Here is a tiny trained network, its code and every weight. The questions are about switching its units off for an input and a target symbol, where a switched-off unit gives its printed mean instead of its output.

import numpy as np


def w(rows, s, z=0):
    codes = np.array(rows[::2]) - 128.0
    scale = np.full(codes.shape[1], s)
    scale[-1] = z or s
    return codes * scale


def softmax(a):
    e = np.exp(a - a.max(-1, keepdims=True))
    return e / e.sum(-1, keepdims=True)


def log_softmax(a):
    a = a - a.max(-1, keepdims=True)
    return a - np.log(np.exp(a).sum(-1, keepdims=True))


def net(x, mask):
    ids = ['ΠΦβγζηλσ'.index(c) for c in x.split()]
    T = len(ids)
    res = E[ids] + P[:T]
    u = 0
    for l in range(2):
        r = res
        for j in range(3):
            rows = slice(3 * j, 3 * j + 3)
            q, k, v = (r @ M[l][rows].T for M in (Q, K, V))
            z = softmax(np.where(np.tri(T) > 0, q @ k.T / 3**0.5, -1e9)) @ v
            o = O[l][rows]
            res = res + np.where(mask[u + j], z, o[:, -1]) @ o[:, :-1]
        u += 3
    return log_softmax(res[-1] @ U[:, :-1].T + U[:, -1])


Q, K, V, O = {}, {}, {}, {}
E = w([
[250,220,110],'Π',
[139,132,220],'Φ',
[223,79,131],'β',
[110,67,33],'γ',
[180,164,229],'ζ',
[254,156,132],'η',
[158,232,190],'λ',
[231,147,158],'σ',
],0.016)
P = w([
[1,141,58],'0',
[73,193,52],'1',
[86,157,74],'2',
[99,121,83],'3',
[55,107,171],'4',
[156,164,61],'5',
[112,100,137],'6',
[139,99,64],'7',
[142,93,119],'8',
],0.008)
Q[0] = w([
[52,113,131],'0.h1',
[130,96,73],'0.h1',
[161,179,72],'0.h1',
[87,7,116],'0.h2',
[204,100,67],'0.h2',
[227,82,8],'0.h2',
[91,138,140],'0.h3',
[208,202,37],'0.h3',
[91,68,184],'0.h3',
],0.011)
K[0] = w([
[129,142,182],'0.h1',
[116,143,115],'0.h1',
[165,34,47],'0.h1',
[111,79,122],'0.h2',
[165,4,29],'0.h2',
[168,103,55],'0.h2',
[167,160,125],'0.h3',
[141,140,93],'0.h3',
[98,58,154],'0.h3',
],0.011)
V[0] = w([
[134,173,117],'0.h1',
[98,153,183],'0.h1',
[126,2,184],'0.h1',
[76,144,191],'0.h2',
[66,91,49],'0.h2',
[99,151,95],'0.h2',
[117,145,184],'0.h3',
[239,146,145],'0.h3',
[52,35,156],'0.h3',
],0.0091)
O[0] = w([
[71,213,119,155],'0.h1',
[220,224,4,121],'0.h1',
[169,29,91,61],'0.h1',
[211,23,20,109],'0.h2',
[31,119,120,67],'0.h2',
[101,27,201,122],'0.h2',
[54,254,50,140],'0.h3',
[141,66,177,224],'0.h3',
[211,168,47,2],'0.h3',
],0.004,0.0089)
Q[1] = w([
[65,160,74],'1.h1',
[168,144,80],'1.h1',
[248,120,103],'1.h1',
[91,75,180],'1.h2',
[174,187,226],'1.h2',
[130,84,100],'1.h2',
[86,97,178],'1.h3',
[152,106,65],'1.h3',
[157,63,154],'1.h3',
],0.012)
K[1] = w([
[112,77,34],'1.h1',
[74,97,118],'1.h1',
[99,23,140],'1.h1',
[165,112,150],'1.h2',
[120,70,63],'1.h2',
[99,169,145],'1.h2',
[122,152,250],'1.h3',
[95,108,34],'1.h3',
[119,78,104],'1.h3',
],0.014)
V[1] = w([
[231,140,211],'1.h1',
[142,158,180],'1.h1',
[137,119,186],'1.h1',
[48,241,88],'1.h2',
[135,109,105],'1.h2',
[119,60,2],'1.h2',
[135,169,171],'1.h3',
[112,215,71],'1.h3',
[187,2,135],'1.h3',
],0.0093)
O[1] = w([
[81,89,136,254],'1.h1',
[189,17,56,209],'1.h1',
[155,181,101,176],'1.h1',
[3,99,220,158],'1.h2',
[111,109,79,112],'1.h2',
[75,6,37,58],'1.h2',
[164,58,36,207],'1.h3',
[32,67,228,147],'1.h3',
[84,224,66,44],'1.h3',
],0.0054,0.0095)
U = w([
[131,129,211,225],'Π',
[138,119,157,233],'Φ',
[255,117,56,191],'β',
[75,24,72,103],'γ',
[141,154,193,144],'ζ',
[162,233,145,5],'η',
[78,182,208,3],'λ',
[158,202,134,9],'σ',
],0.0073,0.0048)

Each question gives the input, a string of symbols that net reads in full, and the target symbol t.
The units are the heads (3 rows each of Q, K, V and O). Each row of codes is followed by its name. A weight is (code - 128) times the scale printed after its matrix; where a second scale follows, it is the last column's (O and U).
mask holds one flag per head, layer by layer. A switched-off head (its flag False) gives its mean, the last column of its rows in O, instead of its output. The means were averaged over made-up inputs and are rounded, as every weight is.
A unit's drop is (log p(t) with every unit on - log p(t) with that unit switched off) / (log p(t) with every unit on - log p(t) with every unit switched off).
The circuit of an input: a set's keep is (log p(t) with only the set's units on - log p(t) with every unit switched off) / (log p(t) with every unit on - log p(t) with every unit switched off). Starting from all 6 units, units are removed one at a time, each time the one whose removal leaves the highest keep (on an exact tie, the one counted first), for as long as the keep stays at least 0.8.
circuit, biggest first: the units of the circuit, biggest drop first
unit that matters most: the unit with the biggest drop
heads that matter: for each layer, one digit per head in row order, 1 if its drop is at least 0.15 and else 0, layers parted by /
drop of u: that unit's drop, to one decimal
input Π ζ η λ Π ζ ζ γ Φ, target γ: unit that matters most : 1.h2
input β β λ ζ Φ, target β: circuit, biggest first : (1.h2 0.h1 0.h3)
input β ζ λ ζ β, target β: circuit, biggest first : (1.h2 0.h1)
input ζ Φ Π Π ζ Π, target Π: circuit, biggest first : (0.h3 0.h1 1.h2)
input β Π Π β σ, target β: heads that matter : 101 / 011
input Π β Π ζ η ζ Π ζ, target β: circuit, biggest first : (1.h3 1.h2)
input ζ β ζ λ ζ ζ η ζ, target β: heads that matter : 100 / 010
input γ Φ ζ η, target γ: heads that matter : 001 / 010
input β η Φ ζ Π, target β: circuit, biggest first : (1.h2 0.h1)
input ζ Φ Π γ, target Π: circuit, biggest first : (1.h2 0.h1 0.h2)
input β Φ ζ ζ Π, target β: heads that matter : 100 / 010
input Π ζ ζ Φ γ Π λ λ η, target γ: circuit, biggest first : (1.h2 0.h3)
input β β β ζ η λ, target β: heads that matter : 100 / 010
input γ η β ζ γ γ σ, target γ: unit that matters most : 1.h2
input γ Π λ, target γ: heads that matter : 000 / 010
input γ ζ ζ, target γ: drop of 1.h2 : 1.2
input γ Π Φ ζ, target γ: drop of 1.h1 : 0.0
input Φ Φ γ Π, target γ: drop of 0.h1 : 0.1
